In the rows, zero is written as 128.
Each row is followed by its class number.
[147 111 122 177 151 171 134 153 172 182 157 127 140  97 102 134  59  90
  92 186 102 139 203 154 174 129 170 119 119 141 177 129 121 134 171 131
 122 189 131  81  99 162 135 117 126  89  93 160 177  55  65 124] -> 4
[ 77 107 111  47 142 128  99 161 184 140  80 104 207  84  96 108  96 174
 147 165  43 191 144 117 121 144 106  89 131 148 119 149 107 154 125 153
 136 105 103  69  88 167 161 106 107 127  75 229  99 141 133 143] -> 4
[161 120 122 180 168 184 193 153 170 214 119 185  68 115 171 125  99 123
  95 133  87 128 191 171 147 117 155 154  87 133 221 114 118 105 142 132
  93 112 134 145 113 149 146 118  67 141 137 169 135  90  80 162] -> 5
[111 103 112 140 174 164 131 169 175 152 146 176 166  98 113 144  91 141
 114 201  95 163 159 111 133 128 175 112 122 137 156 119 104 118 126  89
 145 113  90  87 101 208 172 103  91 143 135 184 167 155  66 100] -> 0
[101 120  90  60 142 103 159 161 125 102 131 184 128 137 148 153 108 151
 176 135 120 147 110 110  88 131 177 138 130 136 125 110  90 160  96  85
 120  90 109 114 130 136 177 112  88 151 168 153 147 220 109 119] -> 8
[136 151 123 167 148 118 112 144  93 157 116 129  96 127 133 159  87 125
 144 137 110 147 135 135 143 137 142 154 138 112 129 140 117  88 158 140
 119 131 119 169 147  90 127 129 171 110 119 131 127  85 124 123] -> 7
[117 130 130 149 119 116 114 154 126 124 126 139 181  84  94 126 146 140
 152 131 131 137 137  93 149 106 132 114 120 163  81 124  94 141 137  95
 168  90  93 114 114 165 140  83  90 159 143 139 114 170 146  95] -> 7
[118 133 111 173 133 158 130 158 137 200 147 154  72  98 171 147  54 110
 123 135 110 123 192 165 121 175 159 115 121 150 163 120 126 110 111 151
  85 155 126 161 118 168 123 136 138  76 112 114 148  91  70 137] -> 9
[ 71 167 103  84 123 108 158 134 180 164  86 192  60 139 165 128  58 148
 166 175  28 125 151 162  89 167 108 121 113 110 113 137 127 131  64 189
  95 101 125 140 126 140 145 160 115  82 113 216  75 171 136 143] -> 6
[165 108 137 147 124 133 152 131 121 147 102  96 134 147 136 112 141 138
 111  81 122 129 115 149 130  42 105 127  93 164 180 102 136 147 181 148
  95 108 129 105 100 115  99 132  90 208 108 160  91 103 172 172] -> 4
[150 118 108 158 158 114 136 184 167 170 102  87 109 110 164 150 107 139
 149 104  98 147 155 133 147 116 184  92 137 118 171 132 116 183 127 110
  41 143 103 112 141 184 123 143 113 123 123 151 145  71  74 114] -> 5
[161 117 148 162 156 112 101 157  82 114 144  84 185 147 110 161 122 134
 128 129 164 163 120  85 165 106 127 154 124 116 124 137 121  81 179  93
 170  93 116 130 155  84 126 114 140 141 125 122 157  89 142 127] -> 4
[160 136 129 181 151 130 141 210 172 195  83 122 108  50 156  93 129 160
 154  91  84 169 190 131 168 122 161 113  96 159 178 138  86 174 143 118
 104  94 133 138 106 176 144 108  75 142 127 155 131  82  94 139] -> 5
[163 115 110 105 127 200 166 114 115 199 112 185  97 114  93 118 121 118
  82  71  60 109 175 191 183 128 159 143 130 101 162 124 127 147 148 142
  89 186 172 150 110 110 156 131 146 121 116 146 133 110 123 151] -> 6
[135 141 131 153  88  97 151  98 103 160 119 124  53 182 178 136 129 111
 144  71 150 101 115 182 110  66  80 139  93 162 135  95 149 142 160 173
  99 112 137 149 118  79  54 162 134 160 117 129  80 106 179 167] -> 6
[ 91 125 138  66 126 136 143  97 166 149  84 151 184 143  96 114 136 159
 126 175  60 145 116 116 135 106  81 116  94 101 117 144 131 118 124 133
 162  82 120 101 119 147 170 123  94 159 124 230  93 174 172 147] -> 0
[156 152  94 104 103 123 196 109 119 142 155 171  83 172 137 130  90 104
 132 117 126 135 129 183 118  90 126 170  87 138 151 111 121 158 178 163
 136 126 156 112 109  56 135 139 105 158 125 164 127 141 167 174] -> 4
[139 124 118 148 126 104 150 128 132 146 130 132 150 166 119 148 154 130
 122 132 114 117 101 140 125  57 115 116 115 129 133 103 124 150 150 117
 125 116 100  75 119 151 111 118 115 188 127 182 118 150 151 121] -> 1
[140 128 133 136 143 131  85 178 104 128 108 107 159 106 126 128  97 169
 132 113 105 190 125 115 119 113 129 142 130 154 153 127 104  86 172 131
 138  90 106 137 113  95 135 108 135 150  92 142 111 116 157 158] -> 4
[101 104 131  83 128 133 121  80  97  90 105 104 194 100 135 101 168 121
 132 147 181  78 115 105 100 109  96 137 135 155  93 144 127 109 136  88
 145 110 108 128 124 139 117  91 131 130 106 102 103 177 128 126] -> 7
[132 150 130 168  80  78 112 133 125 161 155  92 117  90 121 116 103  85
 171 134 170 131 153 124 151 124 122 114 102 161  81 138 122 156 157 140
 169 121 125 117 119 119  90 120 146 107 133 111 130  92 136 109] -> 3
[ 86 129 112 123  79  83 103 116  90 121 133 111 105 162 171 155 129 139
 171  73 157 117  89 145  59 107  85 104 119 183  99 100 138 131 116 151
  90  93  96 146 124 125  82 144 142 152 123 101  81 164 176 135] -> 9
[ 64 122 143  59 104 140  92  91 143 145 102 119 208 137  98 130 151 153
 126 130  83 141 136 129 139 142  82  95 130 109  84 142 139 130 113 144
 165 127 111  95 138 154 130 111 139 111 100 174  99 156 162 138] -> 1
[146 111 120  77 121 134 124 126  90 103 114  93 210 124 123 140 165 130
 132  74 168 177 130 120 150  75 152 142 124 161 117 126 110 172 184  84
 143 109 116 107 127  95 137  97 114 172 121 119 142 149 150 143] -> 7
[114 112 145  86 123 148 157  91 125 149  94 150 174 154 104 142 161 151
 103 141  82 103 120 112 171 122  80 115  93  78 125 151 146 101  94 110
 153  90 120 125 164 140 159 131  93 142 156 176 108 172 151 134] -> 9
[131 164 118 174  82  94 131 138 152 176 160 140 118  99  89  83 104 108
 151 173  94 151 142 163 126  94 109 140  80 178 105 109 103 163 198 164
 181 119 127  72  75 117 112 118 119 153 106 197 118 104 167 130] -> 2
[112 113 131 145 110 142 115 120 138 145 160 126 170 126 131 152 103 102
 122 157 168 148 151 127 125 112 132 123 110 160 141 122 133 113 160 126
 167 122 103 110 105 140 121 103 128 130 112 130 157 131 114 123] -> 0
[ 93 103 142 118 105 137  78 160 116 128 110 146 191  69 104 114 166 170
 152  73 140 132 125  89 120 127 118  98 126 173  90 111 103 124 105 100
 153  89  96 143 108 173 142  74 100 163 157  94  96 197 153 115] -> 8
[154 126 113 101 108 117 165 126  99 158 131 140  99 145 158 149 117  94
 145  80 162 127 145 144 139 124 154 142 117 127 140 130 129 150 127 123
 115 116 146 156 142  94 135 133 122 131 145  99 138 126 122 150] -> 3
[168 164 124 207 128 101 138 161 170 199 155  84 105  80 108  87  97  95
 141 172  85 162 191 168 182 114 153 119 100 151 138 133 109 215 212 143
 153 185 151  59  97 141  93 139 148 101  92 188 179  39 101 103] -> 1
[ 96 142 150  90 135 104 135 139 153 156  84 114 149 137 162 147 111 148
 150 140  92 144 146 114 143 143 114 110  98  99 118 156 135 125  92 128
 126  80 117 149 156 154 143 138 100 110 132 165 110 126 120 143] -> 2
[107 112 130 117  81 139  91  95  96 144 110 113 145 142 115 122 164 135
 124  51 117 110  99 158  93  90  88 103 127 175 115  98 149 120 143 163
  92 124 112 148 104 131 100 125 150 174 108 110  57 135 199 151] -> 2
[129 101 123  84 145 167 147 102 124 131 106 152 177  99  86  70 174 131
  87 174  81  75 132 132 114 102 102 152 119 141 138 125 125 114 156 108
 119 123 129  99  95 148 150 103 119 160  98 181 102 169 129 145] -> 2
[ 79 107 148  72 118 168  85 111 142 155  69 123 195  96  93 130 134 153
 120 100  70 141 153 124 166 165 114  90 144  94 107 162 144 121  89 136
 128 144 115 132 133 160 150 120 150  78  97 148 104 140 132 125] -> 6
[135 111 128 141 152 107 141 163 133 132 108 118 163 149 147 152 164 154
 138 106 118 124 111 118 120  71 130  95 132 133 143 111 122 150 123  92
 107  97  91 105 132 182 118 114  98 186 136 163 115 162 125 117] -> 1
[108 100 151 137 111 169 148  91  96 168 134 193 106 159 159 151 138 114
 106  89 178  79 135 140 117 108  94 150  94 141 152  97 152  58 110 127
 141  98 121 176 136 121 111 105  88 155 177  83 103 166 136 164] -> 8
[ 72 120 126 128  78 133  87  98 118 153 177 146 115 135 130 152  78  79
 144 143 175 111 149 156  93 158 121 125 128 167 109 103 143 101 134 160
 148 164 109 123 115 125  94 106 158  80 121  90 140 132 124 128] -> 8
[ 95  94 111 121 157 172 111 182 168 168 115 179 137  77 142 126  93 161
 129 148  82 160 175 137  97 142 168 118 130 160 179 111  99 107 114 116
 109  98  79 115  85 191 167  87  80 141 124 174 120 158  86 135] -> 5
[140 102 132 108 158 148 167 117 124 131  96 127 156  95 113  81 156 123
 102 160 115  78 148 132 152  96 108 151 122 131 142 147 123 132 157  90
 128 131 148  99 113 130 128 112 126 122 100 160 132 137  93 126] -> 6
[121 107 116 154 158 169 151 163 174 195 135 191 123  94 109 132  56 102
 107 204  76 131 180 153 135 135 176 126 128 122 173 117 116 111 127 126
 118 136 101  90 104 187 158 115 102 122 127 186 148 121  64 122] -> 3
[132 116 126 106 112 162 133  67 105 151 120 100 150 117 116  66 185 102
  99 125 129  67 148 177 134  90  66 152 112 159 126 121 139 136 183 147
 145 150 157  93  96 105  84 100 158 143  60 141 110 117 141 168] -> 1
[119 133 150  95 176 106 141 195 174 150  54  96 194  89 157 146 131 183
 146 156  66 180 149  81 165 145 156 102 123 107 140 172 102 146  83  77
 118  64 103 146 151 207 178 129  68 123 133 170 131 146  75 117] -> 2
[173 130 108 123 111 157 183  88 110 180 154 146  71 152 131 175 121  82
 108  79 145  89 164 151 189 150 153 132 128  74 134 153 155 150 125 112
  99 178 167 193 163 106 131 146 162  93 164  77 182  91  97 119] -> 0
[156 119 139 190 172 157 169 165 160 192 127 143 126 100 144 153  70  89
 103 168 117 143 187 150 181 114 191 136 110 119 203 134 122 125 152 106
 111 138 120 119 127 167 137 139 111 116 132 146 175  70  47 128] -> 3
[103 134 111 150 109 133 159 104 155 171 187 203  75 163 119 148  57  69
 127 208 117  89 147 171 108 139 134 142 106 122 132  95 135  99 137 163
 147 161 122  96 125 125 125 121 130  97 143 161 149 132 110 123] -> 8
[106 104 120 145 135 203 125 144 148 206 132 214 110  97 117 137  86 125
  95 137  63 106 180 167 115 167 151 114 133 129 166 106 128  79  98 150
  99 148 114 168  95 189 162 105 115 123 124 144 111 127  89 139] -> 2
[104 136  97  82 109 118 134 129 101 137 146 160 101 148 173 177 117 129
 164  78 147 119 140 139 105 168 161 117 147 122 111 127 119 161  84 110
 117 131 123 168 145 128 144 117 146 105 137  85 141 175 116 122] -> 1
[167 151 144 175 128  94 126 120  83 122 165  95 182 160  84 147 119  95
 116 187 138 156 105 122 168  79 139 183 103 115 134 134 122  92 223 106
 194 112 112  93 142  67 121 124 157 145 118 163 176 100 161 112] -> 2
[ 76 131  98  78  88  80 144  74 105  86 181 174  93 165 155 149 126  92
 175 187 207  30 107 108  49 159  89 148 134 113  50 139 134  92  84 105
 146 104  96 129 148 108 134 107 134  74 148  90 108 224 120  97] -> 5
[ 93 100 116 125 149 145 125 168 160 106 164 173 189 116 102 154  88 133
 122 212 137 146 136  95 109 120 151 115 134 150 137 116 107  99 131  85
 171 101  75  65 106 184 171  88  75 141 140 177 148 187  91 109] -> 4
[175 119 159 174 161 146 110 133  79 147  98  90 196 125  95 146 157 134
  94 112 124 167 128 111 195  79 139 169 123 112 148 140 119  77 204  97
 146 109 112 139 146  84 133 100 147 162 108 139 144  82 149 132] -> 7
[ 69 115 151  65 134 125  87 160 147 156  52  90 169  95 183 164 126 183
 159  82  97 157 158  84 137 191 133  71 133 107 110 172 135 125  38 113
  87  77  98 198 163 192 159 122 113  89 132 106  98 133  91 130] -> 2
[124 131 108  71 104 134 156 132  88 127 119 203  94 154 160 150 134 148
 148  67 136 122 124 145 100 119 131 153 114 135 127 106 116 139 106 125
 121  86 128 174 119  86 148 127 100 162 154 121  98 212 158 157] -> 6
[ 97 127 135  85  98 126 113 100 154 160 119  73 177 128  99 127  85 112
 133 151 103 147 156 149 160 144  91 102 115 117  95 158 145 148 158 170
 153 153 138  90 136 117 112 128 147  82  86 161 125  74 143 141] -> 4
[111  98 148  80 122 154 106 106 157 157 103  80 215 115  82 153 148 124
 113 135 105 129 166 104 205 155 124  93 138  61  94 185 146 132 128 102
 134 150 111  98 179 157 157 107 141  67 134 140 155  96 103 102] -> 5
[141 142 105  84 111  91 183 115 104  93 178 178 130 205 151 199 135 105
 160 128 198 119  96 103 118  94 134 149  96 109  96 120 125 135 123  78
 167  69 110 144 161  93 148 120 102 162 189 121 156 208 148 117] -> 0
[151 135 125 161 144  79 165 159 148 130 130 105 147 167 142 151 141 122
 140 156 122 137 109 131 141  50 145 117 113 126 150 113 119 176 159  99
 126 110 103  54 127 153 113 131 102 178 120 197 148 118 119 113] -> 1
[135  93 127 106 152 170 114 129 110 148  77  64 170  50 140  68 168 140
  97  98 118 101 171 133 151 127 111 117 133 174 156 155 130 144 151 103
  83 149 150 126 112 158 111 111 151 108  68 102 130  98  83 150] -> 9
[100 127  92  58  98 118 121 141  96 108 136 168 142 131 137 134 124 156
 158  99 119 162 106 133  73 125 134 137 123 175 113 104 101 149 129 125
 135  86 110 120 106 108 155 118 113 164 121 138 110 216 171 150] -> 9
[112 121 153  83 114 139 148  88 132 132 111 128 175 173 115 162 130 129
 116 125 135  96 128 106 160 132  77 110 103  71 107 156 158  99  99 122
 149 113 131 145 178 124 149 129 109 109 155 140 105 147 156 144] -> 4
[109 110 128 152 130 181 128 122 139 169 158 184 149 134 116 162 116 105
  93 156 118  98 167 148 144 136 136 118 130 117 147 113 134  92 115 121
 155 146 107 122 120 171 139  91 121 124 130 137 146 144  97 120] -> 1
[150 139 143 169 119 134 105 125  72 168 118 114  89 135 140 140 104 123
 125  81 121 144 142 158 153 128 126 166 131 116 138 138 135  82 177 158
 126 133 144 178 137  48 104 140 190 102  98 104 130  63 153 149] -> 6
[138 105 156 125 105 120 121 116  99 126 103  97 180 156 126 144 193 145
 115  65 150 128  91 118 120  53  98 116 114 166 139 104 142 125 154 106
 113  89  97 134 125 140 100 119 101 204 134 121  85 155 180 147] -> 2
[175 114 180 198 114 140 127 135 103 159 120  86 181  93  92 130 184 108
 106  64 175 115 165 102 243  94 125 115 108 120 113 153 133 141 171  81
 169 135 150 138 146 131 108 104 124 120 141  75 163  78 117 101] -> 6
[116 100 134  71 118 107 138  98 101  89 128 100 185 117 130  97 163 113
 133 164 181  82 104 109  96  90  90 150 119 160 101 125 127 120 157  95
 151 106 117  91 116 112 101  95 125 144 113 125 125 176 127 135] -> 8
[131 110 115  99 177 135 149 164 149 124  82 116 124  76 173  98 114 150
 132 141 111  99 164 121 106 138 129 127 138 150 167 150 117 138 110 107
  73 122 143 153 108 163 134 121 113 114  91 135 118 131  67 152] -> 4
[191  93 153 168 168 136 164 164 114 148  91  92 177 133 128 142 182 146
  83  90 119 131 119 106 198  51 141 104 101 125 196 130 132 144 162  71
  97 113 121 108 148 166 129 140  88 191 146 141 143  99 108 123] -> 9
[128 106 136 169 115 176 140  99 126 193 156 150 119 127 104 133  97  82
  88 135 135 101 166 168 163 122 137 135 113 129 160 109 147  98 159 140
 137 180 141 110 127 128 116 111 139 108 133 116 160  89 100 134] -> 8
[149 125 131 183 179 168 185 142 149 185 120 176 108 125 152 154  94 110
  97 151 116 112 176 147 171 110 167 141 103 122 188 118 117 105 134 106
 119 125 120 148 135 168 146 118  90 135 145 146 146 110  78 135] -> 7
[ 96 112 131 147 102 189 113  72 103 166 145 171 131 128 120 147 108  97
 105 112 145  97 153 172 120 126 112 132 122 158 120 102 142  67 133 155
 144 140 108 159 109 130 112  97 140 127 116  98  97 138 147 145] -> 7
[128 130  85  79 104 117 187  86 119 119 179 199 128 174  76 143 102  95
 129 182 105 108 102 159 122 101 145 164 112 115 118  97 111 150 161 119
 176 135 129  67 126  83 161 123 124 157 159 176 162 217 163 121] -> 8
[166 138 156 181 148 118 121 152  92 158 117  76 125 125 164 161 112 126
 135  75 159 168 140 113 180 115 149 149 116 108 149 155 143  99 183 119
 130  98 134 189 157  80 108 134 174 127 117  94 166  39 123 139] -> 0
[107 146  73  87 114 114 139 152 116 140 139 167  76 121 153 150  74 133
 164 113  94 146 139 156  96 171 174 118 141 136 125 130 105 168 107 137
  87 142 131 137 118 124 165 144 147  97 122 125 146 162 108 129] -> 9
[133 126 146 160  84 120  87 123 116 150 144  89 174  90 102 133 155 112
 142  75 179 139 146 101 177 124 122  90 119 146  85 151 136 141 157 106
 173 132 119 151 125 145 106  97 157 115 134  71 151 107 148  99] -> 0
[131  99 147 171 127 164 118 117 128 171 146 122 162 117 117 144 106  77
  96 145 159 130 171 143 171 108 152 131 116 134 149 125 142  97 158 115
 142 138 115 111 125 142 113 111 130 118 125 107 158  79  90 126] -> 3
[115  98 160 133 101 130  71 151 115 119 113  98 216  67  92 115 179 145
 146  77 165 137 133  75 152 124 133  92 136 163  92 129 120 137 124  89
 165 116 107 126 124 174 131  80 123 137 151  74 135 162 141 103] -> 8
[128 112 142  94 118 114 141  92 101 109 116  98 166 121 144  89 180 112
 132 153 171  84 115 117 104  80  76 158  99 161 114 136 133 121 160  97
 150  89 126 110 111 113  99 105 108 152 104 130 108 150 126 148] -> 2
[116 136 137 109 143  95 162 140 167 143 119  94 144 144 135 174  67 118
 155 185 110 129 159 100 176 165 142  99 118  60 112 180 136 142  91 109
 129 129 131 115 183 154 152 145 117  57 142 165 167  96  73 102] -> 4
[115  89 120  83 117 178 124  74  95 113 129 143 170 113  93 106 155 107
 104 137 156  30 134 117 116 137  78 132 140 120 100 136 152  87 110 108
 132 144 132 142 129 132 125  94 144 113 115  90 100 172 122 136] -> 4
[120 132 132 164  95 120 103 153 132 180 130 126  90  79 129 112 118 124
 161  80 124 114 163 133 144 157 133  99 121 147  95 123 118 145 117 140
 116 142 135 159 123 149 111 109 139  98 144  82 129 104 118 114] -> 8
[114 117 115 164 134 153 129 147 127 168 156 164 117 123 156 153  87 114
 121 147 135 126 166 136 123 150 143 111 112 145 146 114 125  95 114 117
 128 119 102 136 125 162 127 118 111 105 137 115 148 130  91 128] -> 9
[ 83 100 120  75 137 173 106 114 100 137 102 151 128  85 167 130 164 152
 122  87 139  33 151 112  97 200 110 101 172 115 104 148 133  91  34  97
  87 133 118 216 131 188 144  91 157  87 120  50  95 181  80 120] -> 1
[ 96 151 104 143  74  87 127  99 129 117 171 180 159 130  57 128 130  99
 152 214 136 106 101 114 121 104  98 124 108 150  47 115 101 133 150 123
 216 107  87  68 107 138 137  90 107 153 153 163 113 212 178  77] -> 7
[ 97 126 105  77 127 106 162 105 117  87 135 168 128 140 141 102 115 131
 148 190 153  71 106 120  48 109  63 158 110 155  98 121 120  99 116 120
 145  77 118 107 104 114 125 111  96 144 115 158  84 218 144 153] -> 4
[129 131  99 102 102 148 124 114 106 169 140 139  89 118 146 168 103 107
 142  52 141 122 164 151 144 179 165 103 149 114 112 142 141 149 106 135
  85 171 154 204 135 125 139 130 183  86 122  62 154 107 105 130] -> 0
[119 140 126 148 101 101  87 123  63  99 176 116 139 169 118 190  86 103
 153 122 197 126 105 100 117 155 111 138 152 111  79 139 143  61 139 121
 171 115 103 158 166  65 118 123 183  83 134  58 140 126 162 116] -> 4
[ 81 153 139  68 116  45 117 171 166  87 107  80 176 147 186 156  78 150
 208 181 145 189 120  88  89 124 108 107  95 137  93 154 116 158 114 128
 152  48  88  91 146 134 122 134  75 111 116 183 119 160 131 139] -> 4
[ 74 116 107 119  91 152  98  91 100 136 183 194 139 153 109 145 103 110
 115 157 148 104 125 153  75 130  86 132 112 175 102  90 133  68 125 142
 172 117  93 109 107 133 121 104 128 130 131 120 107 207 165 134] -> 9
[162 129  96  99 114 154 182 100 127 187 135 174  86 142 102 118 101  88
 110 123  88 130 153 186 148 119 166 155 115 113 154 120 125 161 164 152
 105 166 159 104 119  87 154 138 145 129 121 163 141 106 136 154] -> 3
[ 98 136 126 163 110 139 141 109 112 153 186 199  96 181 164 195  95  86
 133 142 171  73 147 145 100 145 111 131 117 119 119 105 148  75  86 125
 156 114 105 163 148 144 113 112 119 106 157  94 132 175 116 119] -> 1
[162 132 107 124 131 117 176 127 112 152 160 141 139 159 138 170 140  96
 135 117 154 127 143 136 170 114 165 140 124 100 134 131 117 165 140  84
 159 138 139 118 149 119 141 114 124 128 141 128 187 136  95 116] -> 1
[ 67 111 134  58 122 109 110 114 170 144 108 106 178 122  99 142  96 133
 152 181  82 135 139 112 138 167 129  92 139  94  82 159 131 142 103 126
 133 142 106  79 152 170 156 119 144  70 132 178 148 143 119 103] -> 8
[100 151  99 129 107  82 100 202 141 127 109 151 113  80 170  93 108 191
 183 113  87 170 130 134  53 113  90 103  89 216 109  99  77 150 121 154
 125  45 101 133  68 140 124 114  87 182 113 165  64 193 170 151] -> 9
[124 134 104  70  87 111 134 110 107 110 160 130 155 149 120 147 127 116
 151 116 165 164 114 132 112 111 144 139 120 150  96 124 118 164 165 117
 159 120 122 108 119  90 132 116 147 139 121 126 153 153 155 127] -> 0
[ 82 144 147  86  95 112 122  90 133 158  97 121 114 161 155 148 113 123
 158 114 124 115 146 144 139 148  72 112 103 102  81 149 153 116  96 161
 142 107 131 159 150 106 106 142 135  76 127 137  90 135 153 148] -> 6
[149 117 121 145 143  97 137 179 145 165  83  86 124 107 163 126 114 135
 151 100 102 165 129 142 123  73 154 104 118 167 171 122 113 173 150 133
  58 102 103 103 107 161 107 144 110 172 104 167 106  85 115 141] -> 3
